Below is a small trained network, with its code and all its weights. Each question gives an input and a class and asks what happens when units are switched off, that is, made to give their printed mean instead of their output.

import numpy as np


def w(rows, s, z=0):
    codes = np.array(rows[::2]) - 128.0
    scale = np.full(codes.shape[1], s)
    scale[-1] = z or s
    return codes * scale


def f(y):
    return np.maximum(y, 0)


def log_softmax(a):
    a = a - a.max(-1, keepdims=True)
    return a - np.log(np.exp(a).sum(-1, keepdims=True))


def net(x, mask):
    res = np.array(x, float).reshape(1, 5) / 4 @ E
    y = f(res @ A[0][:, :-1].T + A[0][:, -1])
    res = res + np.where(mask, y, B[0][:, -1]) @ B[0][:, :-1]
    return log_softmax(res[-1] @ U[:, :-1].T + U[:, -1])


A, B = {}, {}
E = w([
[169,165,135],'x0',
[70,201,130],'x1',
[204,138,112],'x2',
[102,101,244],'x3',
[156,168,121],'x4',
],0.011)
A[0] = w([
[144,180,106,162],'n1',
[142,48,118,118],'n2',
[180,71,122,183],'n3',
[118,88,125,139],'n4',
[66,153,156,183],'n5',
[61,125,147,253],'n6',
[175,83,134,115],'n7',
[94,205,150,207],'n8',
[95,91,123,90],'n9',
[33,110,162,199],'n10',
[56,172,86,136],'n11',
[179,207,62,172],'n12',
[169,203,81,170],'n13',
[87,122,148,178],'n14',
[79,32,143,104],'n15',
[29,10,73,132],'n16',
[158,52,129,116],'n17',
[228,96,137,148],'n18',
[153,226,84,194],'n19',
[104,33,83,98],'n20',
[231,114,95,142],'n21',
[88,124,223,172],'n22',
],0.012,0.0041)
B[0] = w([
[126,63,93,185],'n1',
[96,148,156,183],'n2',
[186,110,190,199],'n3',
[89,158,152,160],'n4',
[170,154,57,214],'n5',
[215,129,55,231],'n6',
[51,142,207,175],'n7',
[195,96,48,219],'n8',
[73,171,54,158],'n9',
[212,169,56,248],'n10',
[113,78,115,208],'n11',
[75,44,105,241],'n12',
[91,44,87,222],'n13',
[190,178,131,188],'n14',
[65,196,147,211],'n15',
[44,253,94,239],'n16',
[151,133,188,186],'n17',
[91,124,246,214],'n18',
[148,58,28,236],'n19',
[125,104,122,186],'n20',
[58,91,164,221],'n21',
[214,118,108,254],'n22',
],0.0069,0.0087)
U = w([
[108,117,237,130],'0',
[185,123,94,254],'1',
[105,46,70,102],'2',
[97,249,106,41],'3',
[232,117,112,84],'4',
],0.012,0.0051)

Each question gives the input, the list of numbers given to net, and the class t.
The units are the neurons (one row each of A and B). Each row of codes is followed by its name. A weight is (code - 128) times the scale printed after its matrix; where a second scale follows, it is the last column's (A, B and U).
mask holds one flag per neuron, in row order. A switched-off neuron (its flag False) gives its mean, the last column of its row in B, instead of its output. The means were averaged over made-up inputs and are rounded, as every weight is.
A unit's drop is (log p(t) with every unit on - log p(t) with that unit switched off) / (log p(t) with every unit on - log p(t) with every unit switched off).
The circuit of an input: a set's keep is (log p(t) with only the set's units on - log p(t) with every unit switched off) / (log p(t) with every unit on - log p(t) with every unit switched off). Starting from the 12 units with the biggest drops (on a tie, the unit counted first), units are removed one at a time, each time the one whose removal leaves the highest keep (on an exact tie, the one counted first), for as long as the keep stays at least 0.8.
units of the circuit, in order: the units of the circuit, biggest drop first
unit that matters most: the unit with the biggest drop
k most important neurons: the k neurons with the biggest drops, biggest first
drop when u is switched off: that unit's drop, to one decimal
input [4,-1,-6,7,-1], class 4: unit that matters most => n22
input [-7,4,-7,7,1], class 3: 2 most important neurons => n16; n15
input [-6,5,-6,0,5], class 1: units of the circuit, in order => n6; n10
input [-3,6,-8,6,1], class 4: units of the circuit, in order => n22; n10
input [-4,8,-8,3,-4], class 3: 2 most important neurons => n16; n15
input [3,-1,2,3,3], class 0: 2 most important neurons => n10; n6
input [2,-4,-5,8,-6], class 3: 2 most important neurons => n15; n16
input [-3,6,-4,-6,-6], class 3: 2 most important neurons => n16; n22
input [4,1,1,7,-4], class 4: 2 most important neurons => n22; n16
input [4,1,-7,4,7], class 4: drop when n21 is switched off => 0.0
input [8,-2,4,-3,-7], class 2: drop when n12 is switched off => 0.2
input [1,1,6,4,-7], class 0: drop when n5 is switched off => 0.1
input [-8,3,-5,6,2], class 3: drop when n15 is switched off => 0.2
input [1,-5,7,-5,-2], class 0: unit that matters most => n18
